Each row has a name. Each piece below is followed by the name of the row it came from, unless a question asks for something else. Each question is about the rows just above it. Places in a row count from 0.

[ -16,  766, -616,  822,  101,  503,  304, -196,  450,   23, -906,  321,
 -145,  105, -237,  652,  739,   26, -407,  253, -147, -212, -276,   27,
  405,  292, -934, -245,  -56,  530, -895,  -99, -183] : (30)
[ 176,   60, -372,  258,  108,  -16,  420, -420,  420,  311, -174,  -77,
 -237,   16, -563,  -85,  -26,   54, -682,  420,  420, -468,  -52,  -81,
 -199,  -55,  615, -631,  566,  -20,  829, -252, -397] : (72)
[ -16,  766, -616,  822,  101,  503,  304, -196,  450,   23, -906,  321,
  -50,  105, -237,  652,  739,   26, -407,  253, -147, -212, -276,   27,
  405,  292, -934, -245,  -56,  530, -895,  -99, -183] : (94)
[ 227, -109, -404,  -57,  244, -277,   53, -311,   18,  156, -219, -343,
 -170,  263, -431, -111, -150,  169, -453, -204,  292, -330,  344,  253,
  333,  -49,  354, -510,   59,  -30,  327, -158, -711] : (90)
[-100,  283,   86,  223, -209,  165, -347,  214, -320, -449,   74,  185,
   27,  -99,  141,  190,  194,   27,   98,   94,  -30,   50,  228,   36,
  341,  302,   44,  -18, -290,  250,  187,  117,   20] : (61)
The row named (72): : [ 176,   60, -372,  258,  108,  -16,  420, -420,  420,  311, -174,  -77,
 -237,   16, -563,  -85,  -26,   54, -682,  420,  420, -468,  -52,  -81,
 -199,  -55,  615, -631,  566,  -20,  829, -252, -397]
The row named (90): : [ 227, -109, -404,  -57,  244, -277,   53, -311,   18,  156, -219, -343,
 -170,  263, -431, -111, -150,  169, -453, -204,  292, -330,  344,  253,
  333,  -49,  354, -510,   59,  -30,  327, -158, -711]
Move every entry of [187] by +1 step of 1. : [188]
[ -56,  530, -895] with -1 step of 1 on every entry: : [ -57,  529, -896]
Every place of [420] in (72): : 6 8 19 20

[-218,  -19,   54,  320,  157,  165,  292,  -84,   58,  351, -155,  -67,
   95,  190, -130, -486, -116,   61,   69,  -21, -127, -113, -174,   17,
 -189,   34,  -21,  258,   39,  201,   51,  -41,   82, -181,  291, -119,
    5,  -51, -330, -265,   42,  122,   33, -103,   25,  271, -115, -306,
  -18,    5] = (154)
[-218,  -19,   54,  320,  157,  165,  292,  -84,   58,  351, -155,  -67,
   95,  190, -130, -486, -116,   61,   69,  -21, -127, -113,   -9,   17,
 -189,   34,  -21,  258,   39,  201,   51,  -41,  120,  -32,  291, -119,
    5,  -51, -330, -265,   42,  122,  105, -103,  186,  271, -115, -306,
  -18,    5] = (157)
[-224,   46, -201,   66,   10,  283,  -71,  -57,   78,  115,  -30,  280,
  -40,  410, -168,   40,  -53, -198, -306,  196,  195,   21, -109,  149,
  159,  269,  178,  -51,  -74, -131,  -67,   81,   17,  181,  -81,  209,
  422,   92,   44, -394,   33, -114,   35, -172,  -50, -198,  181,   99,
 -114,  -53] = (42)
[ -44,  -60, -115,   -1,  -60,  112, -204, -238,  194,  143,   70, -397,
   25,  -12, -367,   17,  176, -126,   57, -102,   21, -146, -188, -441,
  123, -308, -246,   11, -378,  101, -382, -135,   21,  151, -216, -297,
 -211, -156,  -48,   53, -177,   27,  121,  100,  297,  -65,   19,  354,
  191,   -2] = (113)
[ 162,  196,  169, -159,  288,  155,   65,  408, -363,  113, -152, -470,
 -144,  193,  144, -504,  126, -161,   72,   87, -255, -659, -211, -415,
 -332, -213,  208, -157,  161,  286,   80, -515,    8, -206,  264,  140,
 -413, -113,  -44,   18,  319,  -88, -179,  -89, -364,  201, -310,  -38,
 -144, -184] = (45)
[ 258,  -19,   54,  320,  157,  165,  292,  -84,   58,  351, -155,  -67,
   95,  190, -130, -486, -116,   61,   69,  -21, -127, -113, -174,   17,
 -189,   34,  -21,  258,   39,  201,   51,  -41,   82, -181,  291, -119,
    5,  -51, -330, -265,   42,  122,   33, -103,   25,  271, -115, -306,
  -18,    5] = (126)
Move every entry of [410] by +1 step of 1. : [411]
find: [ -44,  -60, -115,   -1,  -60,  112, -204, -238,  194,  143,   70, -397,
   25,  -12, -367,   17,  176, -126,   57, -102,   21, -146, -188, -441,
  123, -308, -246,   11, -378,  101, -382, -135,   21,  151, -216, -297,
 -211, -156,  -48,   53, -177,   27,  121,  100,  297,  -65,   19,  354,
  191,   -2] : (113)
Shift each entry of [-330, -265,   42] by -1 times 1: : [-331, -266,   41]
Shift each entry of [-152] by +1 times 1: : [-151]
[-201] with -1 step of 1 on every entry: : [-202]
The row named (113): : [ -44,  -60, -115,   -1,  -60,  112, -204, -238,  194,  143,   70, -397,
   25,  -12, -367,   17,  176, -126,   57, -102,   21, -146, -188, -441,
  123, -308, -246,   11, -378,  101, -382, -135,   21,  151, -216, -297,
 -211, -156,  -48,   53, -177,   27,  121,  100,  297,  -65,   19,  354,
  191,   -2]

[170, -49,  -9, -94,  78]  (101)
[317, 204, 553, -72, 458]  (78)
[ 324,   57, -141,  535,  275]  (75)
[141, 181, 308, -52, 144]  (150)
[-226,  342, -226, -220, -226]  (149)
[ 145,  339, -542,  256,  288]  (163)
[ 129,  338,  242, -523, -730]  (12)
[ 483,  483,  130,   97, -285]  (131)
Places of [-226] in row (149): : 0 2 4
Move every entry of [141, 181, 308, -52] by +1 step of 1. : [142, 182, 309, -51]
Places of [553] in row (78): : 2
The row named (12): : [ 129,  338,  242, -523, -730]
At which places does (131) hold [130]? : 2
The row with [ 324,   57, -141,  535,  275] is : (75)
The row with [170, -49,  -9, -94,  78] is : (101)

[107, -22, 236, 235] = (119)
[-885,   10,  150,  866] = (34)
[  86,  -91, -477, -739] = (80)
[472, 151, 472, 151] = (127)
Where do [-885,   10,  150,  866] appear? : (34)
The row named (127): : [472, 151, 472, 151]
The row named (34): : [-885,   10,  150,  866]
Every place of [151] in (127): : 1 3

[ 591, -282,  542, -282, -282] -> (38)
[ -16, -176, -283,   -4,  -24] -> (47)
[ 627, -252,  849, -533,  250] -> (84)
[-528,  486,  147,  253, -509] -> (112)
[-478,  352,  148,  275, -471] -> (22)
[-311,   84,  -37, -221, -178] -> (60)
[ 171,   13,   21, -115,  102] -> (117)
The row named (84): : [ 627, -252,  849, -533,  250]
Move every entry of [ -16, -176] by +1 step of 1. : [ -15, -175]
Move every entry of [-252,  849] by -1 step of 1. : [-253,  848]
At which places does (38) hold [-282]? : 1 3 4
[-528,  486,  147,  253, -509] is in which row? : (112)
Move every entry of [-311,   84] by -1 step of 1. : [-312,   83]

[ 470,  117, -852,  657,  -73,  598,  450, -136,  325,  141] = (99)
[  68,  271,   -2,  779,  116, -159,  151,  220,  -19,  236] = (70)
[ 171,  658, -600,   57,  431,  -83, -290,  325,  -44,  -85] = (53)
[ 470,  117,  -80,  657,  -73,  598,  450, -136,  325,  141] = (31)
[ 325,  412, -405, -211,  222,   44, -595,  739, -126, -197] = (50)
[  44, -595] with +1 step of 1 on every entry: : [  45, -594]
Places of [44] in row (50): : 5
Shift each entry of [ -83, -290,  325] by +1 times 1: : [ -82, -289,  326]
Where do [  68,  271,   -2,  779,  116, -159,  151,  220,  -19,  236] appear? : (70)
Move every entry of [ 598,  450, -136,  325] by +1 step of 1. : [ 599,  451, -135,  326]
Shift each entry of [ 117, -852] by -1 times 1: : [ 116, -853]

[-161,  120, -123,   78, -102, -251,   63,  -52,   52, -192,  174,   76,
  160,  222,   85, -104, -247,  -99, -278,   79,    6,   28,  -47,  190,
  -50, -155,  311,  298,   29,  -62, -687, -102, -335,  158,  -24,   56,
  120,  -57,   59, -212,   -1, -186,    6, -253,   11,  -21,  107,    2,
  146] -> (104)
[-132,   70, -115,  141, -112, -149,    0,  -40,   -1, -111,  192,  127,
  130,  299,  150, -113, -165, -160, -256,  177,  -33,   51,    3,  210,
   13, -129,  295,  311,  -61,  -24, -702,  -71, -355,  134,   32,   29,
  136,  -92,   29, -247,  -23, -111,   60, -324,   70,   88,   56,  -53,
  218] -> (16)
[-154,  128, -120,   71, -106, -257,   66,  -59,   55, -196,  171,   73,
  155,  204,   68, -102, -251,  -89, -265,   75,    4,   33,  -46,  183,
  -55, -150,  311,  290,   40,  -59, -669,  -98, -328,  161,  -37,   57,
  104,  -53,   61, -200,   -4, -198,   -4, -249,   -3,  -30,  115,    6,
  142] -> (73)
[  -4, -112,  -35,  325,  -80,  254, -202,   24, -155,  195,  185,  260,
   15,  519,  354, -110,  178, -341, -153,  458, -142,   99,  163,  239,
  235,   18,  161,  266, -368,   90, -572,   54, -323,    1,  244,  -54,
  181, -164,  -95, -303,  -99,  204,  227, -454,  262,  428, -122, -214,
  401] -> (96)
The row named (104): : [-161,  120, -123,   78, -102, -251,   63,  -52,   52, -192,  174,   76,
  160,  222,   85, -104, -247,  -99, -278,   79,    6,   28,  -47,  190,
  -50, -155,  311,  298,   29,  -62, -687, -102, -335,  158,  -24,   56,
  120,  -57,   59, -212,   -1, -186,    6, -253,   11,  -21,  107,    2,
  146]
Move every entry of [-155] by -1 step of 1. : [-156]

[ 131,  189,   19, -171, -436, -434,  362,  131] -> (8)
[-172, -173,  589,  589, -172, -172,  589, -172] -> (103)
[  32,  608,   -1,  941,  426,  387, -173,  -52] -> (49)
[ 32, 608,  -1] with -1 step of 1 on every entry: : [ 31, 607,  -2]
Places of [589] in row (103): : 2 3 6
Places of [-173] in row (103): : 1
Places of [131] in row (8): : 0 7
Places of [-172] in row (103): : 0 4 5 7

[ 533,  -37, -179,   56,   56, -115] -> (52)
[-114,  532, -629,  -89, -725,  532] -> (116)
[  16, -361,   16,   16,   17,   16] -> (57)
The row with [  16, -361,   16,   16,   17,   16] is : (57)
Places of [532] in row (116): : 1 5
At which places does (57) hold [16]? : 0 2 3 5
Every place of [-115] in (52): : 5

[ 231, -536, -137,  107,    4,  237, -230,  398,  398, -395,  143,  354,
  232, -358, -382,  232,  398, -195, -276, -224,   87,  350,   95]  (123)
[ -83,   92,  194,  115,   67,  -82, -553,  308,  -63,   95, -191,  564,
 -264,  305,  -87,  -13,   61, -268, -197,  233,  309,  160, -551]  (29)
[-234,  -73, -417, -181,  -21, -362, -277, -372,  301,  -32,  -93,  297,
  183,  -53, -376,  280, -215,   51, -257, -310,  -27,   92, -672]  (85)
[-320,   44,  329, -242,  304,  374,  405,  185,  630,  245,  492, -282,
  172,   19,  227, -234,  -36, -327,  411,  349, -259, -134,  145]  (58)
[-466,  241,  -98, -294,  272,   15,  -60, -260,  228,  234,  203,  -10,
  440,  406, -335, -106,   -9,  -95,  -42,   18, -168, -154, -396]  (27)
Shift each entry of [-13] by +1 times 1: : [-12]
Shift each entry of [-260,  228,  234] by +1 times 1: : [-259,  229,  235]
find: [-320,   44,  329, -242,  304,  374,  405,  185,  630,  245,  492, -282,
  172,   19,  227, -234,  -36, -327,  411,  349, -259, -134,  145] : (58)
Shift each entry of [309] by -1 times 1: : [308]
Every place of [232] in (123): : 12 15

[  46, -118, -186,  192,  420,   41,  322, -554,  320, -598,  -48, -285,
 -863] -> (159)
[ -50,  158,   72,    2, -211,  -99,   16,  128,  -44, -246,  155,  124,
 -270] -> (46)
[  48, -131, -168,   77,  336,   -1,  268, -503,  118, -459,   56, -264,
 -589] -> (189)
[ 142, -321, -221,  234,  605,  108,  322,   16,  406, -496,    7, -334,
 -816] -> (161)
[ -31,   92,    3,   55,  -53,  -64,   96,  -60,   62, -391,  125,   25,
 -488] -> (132)
[  65, -185, -165,  208,  325,  -13,  222, -494,   35, -344,  120, -261,
 -417] -> (133)
[  26,  -71, -151,  164,  374,   42,  315, -478,  365, -617,  -66, -231,
 -905] -> (174)
[  42,  -59,   57,   96, -187, -131,  -98,   -8, -314,  -17,  468,  101,
  136] -> (164)
[  48, -131, -168,  207,  336,   -1,  268, -503,  118, -459,   56, -264,
 -589] -> (63)
[ -88,  253,  138,  -64, -364, -115,  -42,  337,  -99, -132,  113,  219,
 -122] -> (202)
[  13,    8,   41,   78, -148, -123,   18,   -6, -220, -120,  296,   42,
  -54] -> (173)
[ 142, -321, -221,  234,  605,  108,  322, -732,  406, -496,    7, -334,
 -816] -> (166)
Which row holds [ 142, -321, -221,  234,  605,  108,  322,   16,  406, -496,    7, -334,
 -816]? : (161)
The row named (133): : [  65, -185, -165,  208,  325,  -13,  222, -494,   35, -344,  120, -261,
 -417]
The row named (159): : [  46, -118, -186,  192,  420,   41,  322, -554,  320, -598,  -48, -285,
 -863]
Shift each entry of [ 406, -496,    7] by -1 times 1: : [ 405, -497,    6]

[ 136, -313,   15,  374,  -49,  539, -712, -185,  135, -120,  109,  160,
  456,  178,  208,  280,  -61,  167, -343,  139] : (15)
[ -17,   -8,   50,  268,  217,   21, -565,  -88, -135, -408,  250,  143,
  172,   30, -114,  107, -231,   57, -109,  141] : (114)
[-266,  374,  194,  -77,  -13, -769,  -22,  143, -264, -572,  361,   96,
 -377,  -13,  -13, -252, -393,  -65,  204,  -13] : (23)
[  13, -124,  -16, -133, -207,  328,  330, -218,  212,  430, -408,  -20,
   25,   16,  437,   23,  338,  -69,  -49, -125] : (33)
[ -45, -231,  360,   58,  -45,   23, -383,   53,  517,   53,  314,  315,
   67,  254, -244,  -66, -269,   65, -401, -155] : (68)
The row with [ 136, -313,   15,  374,  -49,  539, -712, -185,  135, -120,  109,  160,
  456,  178,  208,  280,  -61,  167, -343,  139] is : (15)
[-20,  25,  16] with -1 step of 1 on every entry: : [-21,  24,  15]
The row named (33): : [  13, -124,  -16, -133, -207,  328,  330, -218,  212,  430, -408,  -20,
   25,   16,  437,   23,  338,  -69,  -49, -125]
Places of [-13] in row (23): : 4 13 14 19
Shift each entry of [-269,   65] by +1 times 1: : [-268,   66]
The row named (114): : [ -17,   -8,   50,  268,  217,   21, -565,  -88, -135, -408,  250,  143,
  172,   30, -114,  107, -231,   57, -109,  141]
Places of [-66] in row (68): : 15

[ 261,  404,  209,  299, -701,  423,  290, -152,  573,  124,  240,   16] : (148)
[-563, -503, -415, -737, -404, -154,  383,  -50, -574, -408, -332,  557] : (20)
[-223, -388, -562, -512, -332, -276,  283,  283,  283, -447, -562,  473] : (102)
[ 493,  634,  582,  464, -387,  642,  590, -526,  750,  437,  -99, -329] : (86)
[ 368,  547,  476, -139, -187,  517, -436, -644,  411,  512,  447,  354] : (28)
[ 559,  199, -241,  355,  231,  231, -149, -604,  760,  589,  520,  -67] : (76)
Move every entry of [-563, -503, -415] by -1 step of 1. : [-564, -504, -416]
Every place of [-562] in (102): : 2 10

[ -62,  109,   38,   38, -170, -348, -653,  385] : (185)
[-138,  -74,  160,  -13,  100, -217, -703,  255] : (178)
[ -85,   90,  285,   75,  -45,  -53, -537,   -6] : (162)
[-114,   30, -418,  -84, -111, -328,   57,  285] : (188)
[-156, -156, -156, -159,  134, -156, -159,  349] : (158)
[ -27,  159, -161,   18, -265, -462, -442,  510] : (83)
[-244,  -17, -328, -102,  204, -235, -267,  152] : (151)
[ 110,   87, -167,    1, -331, -204,  558,  190] : (26)
[ -32,   91,  350, -155,   15,  250,  165, -424] : (43)
At which places does (158) hold [-156]? : 0 1 2 5
find: [ -62,  109,   38,   38, -170, -348, -653,  385] : (185)

[-149,  588, -296, -681, -358, -368,  105,  512,  493,  756, -670, -569,
 -525, -490,  412, -335, -756, -353, -243,  379,  559,  338, -276, -730,
 -753,  234,  392,  -64, -515,  477, -243,  731,  138,  661, -557,  280,
 -666,  521, -739,  545, -757,  295,  553,  343,  529,  169, -312,  232,
 -479, -644,  754, -205,  626,   26] : (89)
[ 362,  580,   36, -109, -668, -296,  541,  288,  226,  -17,  151,  221,
  -28,  673,  620,  479, -203,  758,  156, -666,  609,  800,  414, -338,
 -296, -805,   74, -310,   99,  832,  773,  336,  616,  531,  400,   10,
 -439, -191, -139,   66,  219, -333,  480,  468, -457, -269,  -20, -476,
  459,  -25,  698, -167,  168, -680] : (51)
[ 617,  325,  -78,  762,  224, -413, -330,  403,  -53,  -13,  625, -821,
 -221,   53,  139,  430, -512,  180, -375,  659, -143,  812,  721, -644,
    9, -302,   -2, -290, -551, -372,   37, -158, -807,   59,  304,  650,
  730, -551,  269, -736,  -38, -136, -409,  711,  529,  283,  418,  650,
 -396, -462, -770,  530, -529,  603] : (118)
find: [ 617,  325,  -78,  762,  224, -413, -330,  403,  -53,  -13,  625, -821,
 -221,   53,  139,  430, -512,  180, -375,  659, -143,  812,  721, -644,
    9, -302,   -2, -290, -551, -372,   37, -158, -807,   59,  304,  650,
  730, -551,  269, -736,  -38, -136, -409,  711,  529,  283,  418,  650,
 -396, -462, -770,  530, -529,  603] : (118)
At which places does (89) hold [-644]? : 49

[433, -26, 433, 433, 340, 433, -39, 360]  (19)
[ 302,  -66,  -66,  258, -611,  181,   62,  302]  (35)
[ 577,  301, -304,  -85, -711,  241, -215,  600]  (74)
[433, -26, -66, 258, 340, -97, -39, 360]  (48)
At which places does (35) hold [302]? : 0 7
[ -66,  258, -611,  181] with -1 step of 1 on every entry: : [ -67,  257, -612,  180]
Places of [433] in row (19): : 0 2 3 5
The row named (74): : [ 577,  301, -304,  -85, -711,  241, -215,  600]

